Below is a small trained network, with its code and all its weights. Each question gives an input and a class and asks what happens when units are switched off, that is, made to give their printed mean instead of their output.

import numpy as np


def w(rows, s, z=0):
    codes = np.array(rows[::2]) - 128.0
    scale = np.full(codes.shape[1], s)
    scale[-1] = z or s
    return codes * scale


def f(y):
    return y / 2 * (1 + np.tanh(0.7978845608 * (y + 0.044715 * y**3)))


def log_softmax(a):
    a = a - a.max(-1, keepdims=True)
    return a - np.log(np.exp(a).sum(-1, keepdims=True))


def net(x, mask):
    res = np.array(x, float).reshape(1, 3) / 4 @ E
    y = f(res @ A[0][:, :-1].T + A[0][:, -1])
    res = res + np.where(mask, y, B[0][:, -1]) @ B[0][:, :-1]
    return log_softmax(res[-1] @ U[:, :-1].T + U[:, -1])


A, B = {}, {}
E = w([
[45,226,66],'x0',
[2,46,137],'x1',
[96,186,239],'x2',
],0.0085)
A[0] = w([
[131,152,248,99],'n1',
[92,184,182,123],'n2',
[173,79,180,113],'n3',
[143,124,139,213],'n4',
[37,238,51,120],'n5',
[181,68,191,98],'n6',
[209,153,134,108],'n7',
[136,107,53,109],'n8',
[33,98,137,116],'n9',
[139,130,114,246],'n10',
[142,86,31,117],'n11',
[207,167,159,124],'n12',
[178,210,104,110],'n13',
[143,12,183,99],'n14',
[106,153,193,107],'n15',
[147,78,26,123],'n16',
[65,63,139,117],'n17',
[45,81,149,119],'n18',
],0.013,0.011)
B[0] = w([
[178,174,159,194],'n1',
[213,158,175,178],'n2',
[188,59,80,177],'n3',
[71,81,164,208],'n4',
[206,10,87,254],'n5',
[183,111,90,185],'n6',
[85,177,80,186],'n7',
[175,161,153,173],'n8',
[120,174,97,190],'n9',
[41,88,184,251],'n10',
[180,188,184,204],'n11',
[85,154,86,200],'n12',
[92,182,79,197],'n13',
[154,121,71,196],'n14',
[157,174,146,159],'n15',
[165,195,188,215],'n16',
[105,204,98,181],'n17',
[105,177,100,188],'n18',
],0.013,0.0099)
U = w([
[181,56,41,223],'0',
[170,209,252,56],'1',
[19,212,18,2],'2',
[2,51,218,217],'3',
],0.011,0.0036)

Each question gives the input, the list of numbers given to net, and the class t.
The units are the neurons (one row each of A and B). Each row of codes is followed by its name. A weight is (code - 128) times the scale printed after its matrix; where a second scale follows, it is the last column's (A, B and U).
mask holds one flag per neuron, in row order. A switched-off neuron (its flag False) gives its mean, the last column of its row in B, instead of its output. The means were averaged over made-up inputs and are rounded, as every weight is.
A unit's drop is (log p(t) with every unit on - log p(t) with that unit switched off) / (log p(t) with every unit on - log p(t) with every unit switched off).
The circuit of an input: a set's keep is (log p(t) with only the set's units on - log p(t) with every unit switched off) / (log p(t) with every unit on - log p(t) with every unit switched off). Starting from the 12 units with the biggest drops (on a tie, the unit counted first), units are removed one at a time, each time the one whose removal leaves the highest keep (on an exact tie, the one counted first), for as long as the keep stays at least 0.8.
units of the circuit, in order: the units of the circuit, biggest drop first
unit that matters most: the unit with the biggest drop
k most important neurons: the k neurons with the biggest drops, biggest first
drop when u is switched off: that unit's drop, to one decimal
input [-4,3,2], class 0: unit that matters most : n14
input [-4,-6,-4], class 2: units of the circuit, in order : [n5; n7]
input [-6,-8,-6], class 2: 3 most important neurons : [n7; n5; n12]
input [-6,-3,-7], class 1: 3 most important neurons : [n16; n5; n11]
input [2,-5,-5], class 1: 3 most important neurons : [n16; n11; n8]
input [3,-7,5], class 2: 2 most important neurons : [n13; n12]
input [-7,-6,-8], class 1: 3 most important neurons : [n16; n11; n5]
input [-3,-7,6], class 2: 3 most important neurons : [n12; n7; n13]
input [-3,4,-3], class 2: 2 most important neurons : [n5; n17]
input [-5,-3,5], class 0: 2 most important neurons : [n3; n16]
input [7,3,-8], class 1: 3 most important neurons : [n16; n11; n8]
input [6,6,-8], class 1: 2 most important neurons : [n16; n11]
input [-4,-1,-5], class 1: 3 most important neurons : [n5; n16; n11]
input [8,-6,-3], class 0: units of the circuit, in order : [n5]
input [-5,-8,-3], class 2: 2 most important neurons : [n7; n5]
input [8,8,3], class 0: 2 most important neurons : [n5; n2]
input [0,-3,1], class 3: drop when n18 is switched off : 0.1
input [-3,-4,-5], class 1: drop when n5 is switched off : 0.2
input [8,-3,3], class 0: drop when n5 is switched off : 0.6
input [-6,0,5], class 0: unit that matters most : n3
input [8,6,4], class 0: drop when n5 is switched off : 1.8
